Here is a tiny trained network, its code and every weight. The questions are about switching its units off for an input and a target symbol, where a switched-off unit gives its printed mean instead of its output.

import numpy as np


def w(rows, s, z=0):
    codes = np.array(rows[::2]) - 128.0
    scale = np.full(codes.shape[1], s)
    scale[-1] = z or s
    return codes * scale


def norm(h):
    return h / np.sqrt((h * h).mean(-1, keepdims=True) + 1e-5)


def f(y):
    return np.maximum(y, 0)


def softmax(a):
    e = np.exp(a - a.max(-1, keepdims=True))
    return e / e.sum(-1, keepdims=True)


def log_softmax(a):
    a = a - a.max(-1, keepdims=True)
    return a - np.log(np.exp(a).sum(-1, keepdims=True))


def net(x, mask):
    ids = ['δθλμξπστω'.index(c) for c in x.split()]
    T = len(ids)
    res = E[ids] + P[:T]
    r = norm(res)
    for j in range(3):
        rows = slice(2 * j, 2 * j + 2)
        q, k, v = (r @ M[0][rows].T for M in (Q, K, V))
        z = softmax(np.where(np.tri(T) > 0, q @ k.T / 2**0.5, -1e9)) @ v
        o = O[0][rows]
        res = res + np.where(mask[j], z, o[:, -1]) @ o[:, :-1]
    y = f(norm(res) @ A[0][:, :-1].T + A[0][:, -1])
    res = res + np.where(mask[3:15], y, B[0][:, -1]) @ B[0][:, :-1]
    return log_softmax(norm(res)[-1] @ U[:, :-1].T + U[:, -1])


Q, K, V, O, A, B = {}, {}, {}, {}, {}, {}
E = w([
[115,112,135,92,143],'δ',
[107,117,145,89,133],'θ',
[150,189,160,111,141],'λ',
[78,208,71,96,135],'μ',
[137,118,108,157,141],'ξ',
[25,115,182,126,204],'π',
[106,129,111,173,79],'σ',
[138,102,109,99,73],'τ',
[206,78,134,130,253],'ω',
],0.011)
P = w([
[177,9,18,90,46],'0',
[27,51,137,193,63],'1',
[77,73,114,165,77],'2',
[61,204,153,174,206],'3',
[62,198,156,117,136],'4',
[36,219,168,123,229],'5',
],0.0013)
Q[0] = w([
[153,2,66,221,68],'h0',
[17,114,166,148,180],'h0',
[22,215,158,105,197],'h1',
[86,80,71,167,117],'h1',
[170,240,105,176,160],'h2',
[115,202,105,247,124],'h2',
],0.0069)
K[0] = w([
[92,113,19,114,71],'h0',
[130,131,109,253,178],'h0',
[47,222,154,181,183],'h1',
[175,158,128,65,131],'h1',
[81,244,159,206,163],'h2',
[100,189,99,126,179],'h2',
],0.0069)
V[0] = w([
[89,113,121,226,148],'h0',
[115,172,159,206,10],'h0',
[103,112,254,82,239],'h1',
[178,164,177,211,161],'h1',
[95,36,188,154,213],'h2',
[135,167,117,160,180],'h2',
],0.0042)
O[0] = w([
[151,33,161,63,107,180],'h0',
[143,140,229,83,199,84],'h0',
[101,45,206,212,112,99],'h1',
[192,63,113,90,32,12],'h1',
[254,218,140,111,80,51],'h2',
[151,114,56,128,76,153],'h2',
],0.0037,0.0011)
A[0] = w([
[123,94,140,170,87,67],'n0',
[68,134,101,78,33,131],'n1',
[68,72,87,99,98,113],'n2',
[187,116,151,117,206,98],'n3',
[123,198,192,59,182,70],'n4',
[143,91,211,59,156,2],'n5',
[194,169,178,255,104,95],'n6',
[134,207,133,37,119,119],'n7',
[209,103,103,184,63,122],'n8',
[72,155,224,167,87,120],'n9',
[181,147,56,197,89,104],'n10',
[86,58,10,184,112,74],'n11',
],0.0053,0.0034)
B[0] = w([
[153,102,182,101,135,142],'n0',
[172,110,120,69,226,240],'n1',
[201,119,138,175,176,212],'n2',
[151,110,55,73,149,170],'n3',
[156,214,151,196,65,220],'n4',
[68,108,153,69,1,147],'n5',
[96,140,241,142,213,187],'n6',
[138,100,203,185,182,252],'n7',
[105,190,156,26,128,182],'n8',
[182,121,27,115,108,228],'n9',
[43,190,138,64,60,184],'n10',
[165,110,129,177,27,228],'n11',
],0.0045,0.0028)
U = w([
[149,202,198,223,146,100],'δ',
[2,70,184,169,185,34],'θ',
[131,51,147,131,78,237],'λ',
[123,115,66,216,111,66],'μ',
[162,171,64,40,45,183],'ξ',
[100,159,175,77,127,71],'π',
[226,72,98,96,234,254],'σ',
[54,210,28,130,170,130],'τ',
[114,109,181,54,101,70],'ω',
],0.0091,0.0016)

Each question gives the input, a string of symbols that net reads in full, and the target symbol t.
The units are the heads (2 rows each of Q, K, V and O) and the neurons (one row each of A and B). Each row of codes is followed by its name. A weight is (code - 128) times the scale printed after its matrix; where a second scale follows, it is the last column's (O, A, B and U).
mask holds one flag per unit, heads first, then neurons. A switched-off unit (its flag False) gives its mean, the last column of its rows in O or B, instead of its output. The means were averaged over made-up inputs and are rounded, as every weight is.
A unit's drop is (log p(t) with every unit on - log p(t) with that unit switched off) / (log p(t) with every unit on - log p(t) with every unit switched off).
The circuit of an input: a set's keep is (log p(t) with only the set's units on - log p(t) with every unit switched off) / (log p(t) with every unit on - log p(t) with every unit switched off). Starting from the 12 units with the biggest drops (on a tie, the unit counted first), units are removed one at a time, each time the one whose removal leaves the highest keep (on an exact tie, the one counted first), for as long as the keep stays at least 0.8.
units of the circuit, in order: the units of the circuit, biggest drop first
most important unit: the unit with the biggest drop
top k neurons: the k neurons with the biggest drops, biggest first
drop of u: that unit's drop, to one decimal
input ξ π θ, target λ: most important unit	h1
input δ π δ, target λ: top 2 neurons	[n1, n5]
input λ μ μ ω δ, target σ: units of the circuit, in order	[h0, n2]
input λ τ θ, target θ: units of the circuit, in order	[h0, h1]
input ξ σ λ λ ξ σ, target λ: units of the circuit, in order	[h0, h1]
input δ π σ, target δ: units of the circuit, in order	[n6, h2]
input λ μ λ δ, target δ: units of the circuit, in order	[h0, n4]
input ω ω ξ, target ω: top 2 neurons	[n8, n6]
input θ π λ λ ξ σ, target λ: top 2 neurons	[n9, n4]
input ξ μ ξ, target ξ: units of the circuit, in order	[h1, n10]
input δ μ μ μ λ ξ, target μ: units of the circuit, in order	[n11, h2]
input δ δ δ, target μ: top 2 neurons	[n9, n1]
input δ λ θ, target ξ: top 2 neurons	[n9, n7]
input π π π τ, target σ: units of the circuit, in order	[n1]
input σ ω σ θ, target σ: top 2 neurons	[n1, n2]
input λ ω θ, target σ: units of the circuit, in order	[h0, n2]
input δ τ τ ξ, target τ: top 2 neurons	[n10, n7]
input θ θ δ, target τ: top 3 neurons	[n9, n7, n11]
input δ μ θ, target δ: top 2 neurons	[n4, n7]
input ω τ τ ξ λ σ, target ξ: most important unit	n9
input σ δ λ δ, target ξ: top 2 neurons	[n5, n9]
input δ σ σ ξ σ, target σ: top 2 neurons	[n1, n9]
input θ δ θ, target τ: drop of h1	0.9
input ξ τ δ, target θ: drop of h1	0.4
